Below is a small trained network, with its code and all its weights. Each question gives an input and a target symbol and asks what happens when units are switched off, that is, made to give their printed mean instead of their output.

import numpy as np


def w(rows, s, z=0):
    codes = np.array(rows[::2]) - 128.0
    scale = np.full(codes.shape[1], s)
    scale[-1] = z or s
    return codes * scale


def f(y):
    return np.maximum(y, 0)


def softmax(a):
    e = np.exp(a - a.max(-1, keepdims=True))
    return e / e.sum(-1, keepdims=True)


def log_softmax(a):
    a = a - a.max(-1, keepdims=True)
    return a - np.log(np.exp(a).sum(-1, keepdims=True))


def net(x, mask):
    ids = ['βγδεζθξστ'.index(c) for c in x.split()]
    T = len(ids)
    res = E[ids] + P[:T]
    u = 0
    for l in range(2):
        q, k, v = (res @ M[l].T for M in (Q, K, V))
        z = softmax(np.where(np.tri(T) > 0, q @ k.T / 4**0.5, -1e9)) @ v
        res = res + np.where(mask[u], z, O[l][:, -1]) @ O[l][:, :-1]
        u += 1
        y = f(res @ A[l][:, :-1].T + A[l][:, -1])
        res = res + np.where(mask[u : u + 16], y, B[l][:, -1]) @ B[l][:, :-1]
        u += 16
    return log_softmax(res[-1] @ U[:, :-1].T + U[:, -1])


Q, K, V, O, A, B = {}, {}, {}, {}, {}, {}
E = w([
[84,146,126],'β',
[118,128,155],'γ',
[149,126,62],'δ',
[119,234,84],'ε',
[159,76,110],'ζ',
[3,138,203],'θ',
[101,111,76],'ξ',
[98,111,74],'σ',
[184,49,129],'τ',
],0.024)
P = w([
[106,4,172],'0',
[108,81,123],'1',
[115,118,100],'2',
[116,142,88],'3',
[119,151,93],'4',
[113,127,136],'5',
[112,123,149],'6',
],0.011)
Q[0] = w([
[178,120,98],'L0H0',
[152,152,58],'L0H0',
[95,121,5],'L0H0',
[124,48,38],'L0H0',
],0.011)
K[0] = w([
[195,28,146],'L0H0',
[113,125,39],'L0H0',
[108,114,78],'L0H0',
[83,83,10],'L0H0',
],0.012)
V[0] = w([
[34,119,232],'L0H0',
[156,75,55],'L0H0',
[254,126,173],'L0H0',
[125,97,232],'L0H0',
],0.007)
O[0] = w([
[50,217,50,101],'L0H0',
[218,126,169,227],'L0H0',
[255,196,223,1],'L0H0',
[102,141,185,60],'L0H0',
],0.0058,0.0049)
A[0] = w([
[141,188,99,98],'L0N0',
[119,117,200,109],'L0N1',
[155,103,59,117],'L0N2',
[139,26,119,100],'L0N3',
[116,106,102,164],'L0N4',
[143,52,112,189],'L0N5',
[247,101,164,116],'L0N6',
[124,169,159,114],'L0N7',
[70,198,168,84],'L0N8',
[87,155,185,58],'L0N9',
[119,174,231,129],'L0N10',
[119,173,178,140],'L0N11',
[60,15,96,114],'L0N12',
[140,96,86,67],'L0N13',
[225,139,118,145],'L0N14',
[157,45,102,254],'L0N15',
],0.012,0.006)
B[0] = w([
[157,93,255,138],'L0N0',
[140,107,117,135],'L0N1',
[169,116,162,191],'L0N2',
[140,127,162,208],'L0N3',
[172,144,137,176],'L0N4',
[129,110,133,217],'L0N5',
[107,186,84,189],'L0N6',
[133,116,112,132],'L0N7',
[140,136,79,164],'L0N8',
[138,139,108,144],'L0N9',
[111,118,145,135],'L0N10',
[179,93,151,136],'L0N11',
[190,133,116,241],'L0N12',
[157,110,194,162],'L0N13',
[83,96,124,175],'L0N14',
[135,80,102,250],'L0N15',
],0.0097,0.015)
Q[1] = w([
[145,155,123],'L1H0',
[169,169,2],'L1H0',
[153,208,157],'L1H0',
[136,158,41],'L1H0',
],0.0094)
K[1] = w([
[127,138,242],'L1H0',
[233,122,32],'L1H0',
[75,120,129],'L1H0',
[1,161,180],'L1H0',
],0.0061)
V[1] = w([
[248,116,165],'L1H0',
[39,177,124],'L1H0',
[119,147,6],'L1H0',
[2,95,202],'L1H0',
],0.0074)
O[1] = w([
[95,101,237,223],'L1H0',
[144,94,165,6],'L1H0',
[92,89,137,159],'L1H0',
[254,189,82,20],'L1H0',
],0.0068,0.015)
A[1] = w([
[182,121,98,190],'L1N0',
[91,101,149,148],'L1N1',
[100,140,73,197],'L1N2',
[101,115,217,160],'L1N3',
[122,165,120,217],'L1N4',
[63,234,112,245],'L1N5',
[44,60,106,73],'L1N6',
[124,183,188,1],'L1N7',
[154,203,62,124],'L1N8',
[101,176,117,160],'L1N9',
[253,111,193,33],'L1N10',
[70,153,160,245],'L1N11',
[181,76,95,137],'L1N12',
[66,139,159,30],'L1N13',
[57,70,89,96],'L1N14',
[107,55,83,101],'L1N15',
],0.012,0.0046)
B[1] = w([
[192,134,141,141],'L1N0',
[120,117,118,196],'L1N1',
[233,140,87,159],'L1N2',
[137,125,51,210],'L1N3',
[162,103,235,141],'L1N4',
[168,95,232,169],'L1N5',
[115,171,136,253],'L1N6',
[88,76,196,132],'L1N7',
[119,147,229,147],'L1N8',
[149,65,111,145],'L1N9',
[255,204,68,165],'L1N10',
[171,68,41,159],'L1N11',
[130,136,201,199],'L1N12',
[200,154,128,140],'L1N13',
[129,169,88,235],'L1N14',
[106,194,203,241],'L1N15',
],0.0064,0.017)
U = w([
[144,133,68,86],'β',
[245,51,148,184],'γ',
[126,92,35,128],'δ',
[87,175,119,36],'ε',
[137,118,81,23],'ζ',
[142,241,154,24],'θ',
[78,139,174,253],'ξ',
[67,157,106,110],'σ',
[108,86,92,147],'τ',
],0.012,0.0043)

Each question gives the input, a string of symbols that net reads in full, and the target symbol t.
The units are the heads (4 rows each of Q, K, V and O) and the neurons (one row each of A and B). Each row of codes is followed by its name. A weight is (code - 128) times the scale printed after its matrix; where a second scale follows, it is the last column's (O, A, B and U).
mask holds one flag per unit, layer by layer, with each layer's heads first. A switched-off unit (its flag False) gives its mean, the last column of its rows in O or B, instead of its output. The means were averaged over made-up inputs and are rounded, as every weight is.
A unit's drop is (log p(t) with every unit on - log p(t) with that unit switched off) / (log p(t) with every unit on - log p(t) with every unit switched off).
The circuit of an input: a set's keep is (log p(t) with only the set's units on - log p(t) with every unit switched off) / (log p(t) with every unit on - log p(t) with every unit switched off). Starting from the 12 units with the biggest drops (on a tie, the unit counted first), units are removed one at a time, each time the one whose removal leaves the highest keep (on an exact tie, the one counted first), for as long as the keep stays at least 0.8.
units of the circuit, in order: the units of the circuit, biggest drop first
unit that matters most: the unit with the biggest drop
top k neurons: the k neurons with the biggest drops, biggest first
top k neurons in layer l: the k neurons of layer l with the biggest drops, biggest first
drop of u: that unit's drop, to one decimal
input γ γ τ τ σ ξ, target γ: top 3 neurons -> [L0N12, L0N14, L0N6]
input β τ ζ τ, target ξ: unit that matters most -> L0N6
input δ γ γ β, target γ: top 3 neurons in layer 1 -> [L1N5, L1N15, L1N2]
input γ β σ, target γ: units of the circuit, in order -> [L0N6, L0N2, L0H0]
input δ ξ β θ, target θ: top 2 neurons -> [L1N8, L0N8]
input τ γ β, target γ: top 3 neurons -> [L0N15, L1N5, L1N2]
input β δ ζ ζ, target ξ: top 2 neurons -> [L0N6, L0N15]
input τ ε σ ξ, target γ: top 2 neurons -> [L0N6, L0N13]
input δ ε τ σ ξ θ, target θ: top 4 neurons -> [L0N8, L1N8, L1N2, L1N5]
input γ θ γ, target θ: top 3 neurons -> [L0N8, L0N12, L1N8]
input ξ β δ γ δ, target ξ: top 3 neurons in layer 0 -> [L0N12, L0N14, L0N15]
input β β δ δ ε τ σ, target γ: top 2 neurons -> [L0N14, L0N12]
input β ζ ζ θ δ θ γ, target θ: top 2 neurons -> [L1N8, L0N8]
input σ γ σ δ γ δ, target ξ: unit that matters most -> L1H0
input ζ γ β τ ε, target γ: drop of L0N15 -> 0.1
input τ γ δ ζ τ, target ξ: drop of L0N6 -> 1.3
input ζ τ ζ, target ξ: drop of L1N14 -> 0.0
input ξ σ ζ δ ε, target γ: drop of L1N13 -> 0.1
